Here is a tiny trained network, its code and every weight. The questions are about switching its units off for an input and a class, where a switched-off unit gives its printed mean instead of its output.

import numpy as np


def w(rows, s, z=0):
    codes = np.array(rows[::2]) - 128.0
    scale = np.full(codes.shape[1], s)
    scale[-1] = z or s
    return codes * scale


def norm(h):
    return h / np.sqrt((h * h).mean(-1, keepdims=True) + 1e-5)


def f(y):
    return y / 2 * (1 + np.tanh(0.7978845608 * (y + 0.044715 * y**3)))


def log_softmax(a):
    a = a - a.max(-1, keepdims=True)
    return a - np.log(np.exp(a).sum(-1, keepdims=True))


def net(x, mask):
    res = np.array(x, float).reshape(1, 8) / 4 @ E
    u = 0
    for l in range(2):
        y = f(norm(res) @ A[l][:, :-1].T + A[l][:, -1])
        res = res + np.where(mask[u : u + 14], y, B[l][:, -1]) @ B[l][:, :-1]
        u += 14
    return log_softmax(norm(res)[-1] @ U[:, :-1].T + U[:, -1])


A, B = {}, {}
E = w([
[127,127,127,127,129],'x0',
[134,124,126,2,111],'x1',
[99,81,36,125,96],'x2',
[132,131,125,125,131],'x3',
[249,75,97,119,190],'x4',
[136,210,70,112,176],'x5',
[127,128,129,127,130],'x6',
[192,152,106,127,52],'x7',
],0.0077)
A[0] = w([
[212,183,232,111,152,108],'L0N1',
[53,71,152,131,227,179],'L0N2',
[148,169,232,144,139,50],'L0N3',
[185,176,126,193,30,113],'L0N4',
[149,167,222,135,133,64],'L0N5',
[76,39,37,161,76,97],'L0N6',
[146,116,119,172,207,174],'L0N7',
[153,77,161,29,141,80],'L0N8',
[142,250,56,120,149,146],'L0N9',
[131,69,196,115,90,155],'L0N10',
[167,89,191,159,63,176],'L0N11',
[67,188,131,93,95,213],'L0N12',
[116,70,57,114,101,255],'L0N13',
[81,155,137,60,130,182],'L0N14',
],0.012,0.0032)
B[0] = w([
[119,133,57,91,179,244],'L0N1',
[212,237,144,94,84,250],'L0N2',
[72,163,21,76,120,203],'L0N3',
[170,150,161,133,111,232],'L0N4',
[76,165,1,89,152,193],'L0N5',
[80,204,67,82,160,254],'L0N6',
[150,99,171,154,124,206],'L0N7',
[159,87,130,109,87,207],'L0N8',
[76,141,224,91,185,240],'L0N9',
[136,156,167,90,206,209],'L0N10',
[96,191,186,126,190,232],'L0N11',
[179,47,116,86,109,247],'L0N12',
[150,185,131,74,224,242],'L0N13',
[172,107,153,109,68,209],'L0N14',
],0.0088,0.0052)
A[1] = w([
[148,152,44,191,145,103],'L1N1',
[98,191,160,247,100,147],'L1N2',
[170,126,94,123,132,113],'L1N3',
[138,154,150,92,176,187],'L1N4',
[38,126,145,100,39,195],'L1N5',
[135,94,138,82,92,16],'L1N6',
[143,181,175,110,95,115],'L1N7',
[150,153,217,122,149,87],'L1N8',
[144,112,148,161,133,143],'L1N9',
[173,54,124,140,157,47],'L1N10',
[165,145,157,65,140,224],'L1N11',
[144,145,130,195,114,156],'L1N12',
[85,153,97,127,162,82],'L1N13',
[107,144,110,172,172,252],'L1N14',
],0.015,0.003)
B[1] = w([
[126,147,134,85,119,149],'L1N1',
[152,77,181,74,98,166],'L1N2',
[111,189,142,153,124,143],'L1N3',
[90,118,127,172,77,241],'L1N4',
[196,105,80,219,253,164],'L1N5',
[143,122,164,119,127,143],'L1N6',
[125,160,83,195,112,182],'L1N7',
[60,157,89,135,101,184],'L1N8',
[138,128,122,84,147,124],'L1N9',
[158,100,70,183,163,131],'L1N10',
[97,93,147,182,108,255],'L1N11',
[136,96,112,91,97,133],'L1N12',
[138,97,126,103,110,168],'L1N13',
[144,45,134,72,93,169],'L1N14',
],0.011,0.012)
U = w([
[101,205,66,2,221,92],'0',
[61,125,194,167,122,245],'1',
[234,81,104,239,212,110],'2',
[110,105,130,139,77,254],'3',
[189,45,231,29,42,11],'4',
[133,220,148,193,22,15],'5',
],0.0094,0.0045)

Each question gives the input, the list of numbers given to net, and the class t.
The units are the neurons (one row each of A and B). Each row of codes is followed by its name. A weight is (code - 128) times the scale printed after its matrix; where a second scale follows, it is the last column's (A, B and U).
mask holds one flag per neuron, layer by layer. A switched-off neuron (its flag False) gives its mean, the last column of its row in B, instead of its output. The means were averaged over made-up inputs and are rounded, as every weight is.
A unit's drop is (log p(t) with every unit on - log p(t) with that unit switched off) / (log p(t) with every unit on - log p(t) with every unit switched off).
The circuit of an input: a set's keep is (log p(t) with only the set's units on - log p(t) with every unit switched off) / (log p(t) with every unit on - log p(t) with every unit switched off). Starting from the 12 units with the biggest drops (on a tie, the unit counted first), units are removed one at a time, each time the one whose removal leaves the highest keep (on an exact tie, the one counted first), for as long as the keep stays at least 0.8.
units of the circuit, in order: the units of the circuit, biggest drop first
top k neurons: the k neurons with the biggest drops, biggest first
k most important neurons of layer l: the k neurons of layer l with the biggest drops, biggest first
input [2,3,-3,0,-5,-2,-4,-6], class 5: units of the circuit, in order : (L0N2, L1N7)
input [-8,8,0,-4,-5,1,-8,-3], class 4: units of the circuit, in order : (L0N12, L0N14)
input [-3,-2,-6,1,0,-5,-1,6], class 0: 3 most important neurons of layer 0 : (L0N5, L0N1, L0N3)
input [-6,-2,-1,-4,8,-8,-7,-3], class 1: units of the circuit, in order : (L0N11, L1N8)
input [5,-7,5,-4,-7,6,-2,3], class 2: most important neuron of layer 1 : (L1N5)
input [-8,-1,-1,-1,-7,4,8,6], class 2: units of the circuit, in order : (L1N5, L0N13, L0N2)
input [-8,-1,6,0,6,4,-3,7], class 5: top 2 neurons : (L0N1, L0N5)
input [3,6,-2,7,-4,1,-8,-8], class 5: units of the circuit, in order : (L0N2, L1N7, L0N1)
input [5,-6,6,1,0,8,8,3], class 1: units of the circuit, in order : (L0N9, L0N1)
input [7,-5,-2,-4,3,-4,3,0], class 4: 3 most important neurons of layer 0 : (L0N13, L0N12, L0N9)
input [6,1,5,1,4,-7,-3,8], class 5: top 2 neurons : (L0N9, L0N4)
input [-4,8,1,1,-5,2,4,3], class 4: 2 most important neurons of layer 0 : (L0N12, L0N14)
input [5,-6,-8,-7,-8,1,-1,-7], class 0: units of the circuit, in order : (L0N3, L1N11)
input [-7,8,-3,7,-6,2,-2,-7], class 4: top 3 neurons : (L0N12, L0N14, L0N11)
input [1,2,3,1,-5,3,2,-4], class 2: top 2 neurons : (L1N5, L0N10)
input [5,2,7,7,5,-4,-7,-3], class 0: units of the circuit, in order : (L0N13)
input [-3,6,4,2,6,6,2,6], class 1: 4 most important neurons of layer 0 : (L0N1, L0N9, L0N12, L0N5)
input [-7,6,6,-6,8,8,2,-5], class 1: top 2 neurons : (L0N9, L1N11)
input [2,6,4,5,6,1,-4,1], class 2: 2 most important neurons of layer 1 : (L1N10, L1N14)
input [-1,6,2,3,-2,-3,-2,-6], class 4: units of the circuit, in order : (L0N14)
input [3,8,-5,8,8,-5,-8,-5], class 2: 2 most important neurons of layer 0 : (L0N9, L0N6)
input [-8,8,-4,7,-3,7,1,-2], class 4: top 3 neurons : (L0N12, L0N14, L0N11)
input [-3,-5,1,-1,-3,4,-3,-6], class 5: top 2 neurons : (L0N2, L1N7)
input [-3,-8,-6,7,-4,-4,-5,-8], class 4: 2 most important neurons of layer 0 : (L0N9, L0N13)
input [-1,-8,7,0,6,-2,-1,-2], class 4: top 2 neurons : (L1N14, L0N1)
input [-2,0,6,0,3,-1,-5,-8], class 5: top 2 neurons : (L0N2, L0N1)
input [-4,8,-3,-1,3,1,1,-1], class 4: top 2 neurons : (L1N5, L0N8)
input [-2,-3,-2,-8,5,-2,7,-1], class 3: units of the circuit, in order : (L1N5)
input [-1,-4,3,1,0,8,-6,4], class 1: top 2 neurons : (L0N9, L0N2)
input [6,0,4,1,-1,6,7,-5], class 1: top 2 neurons : (L0N9, L1N11)
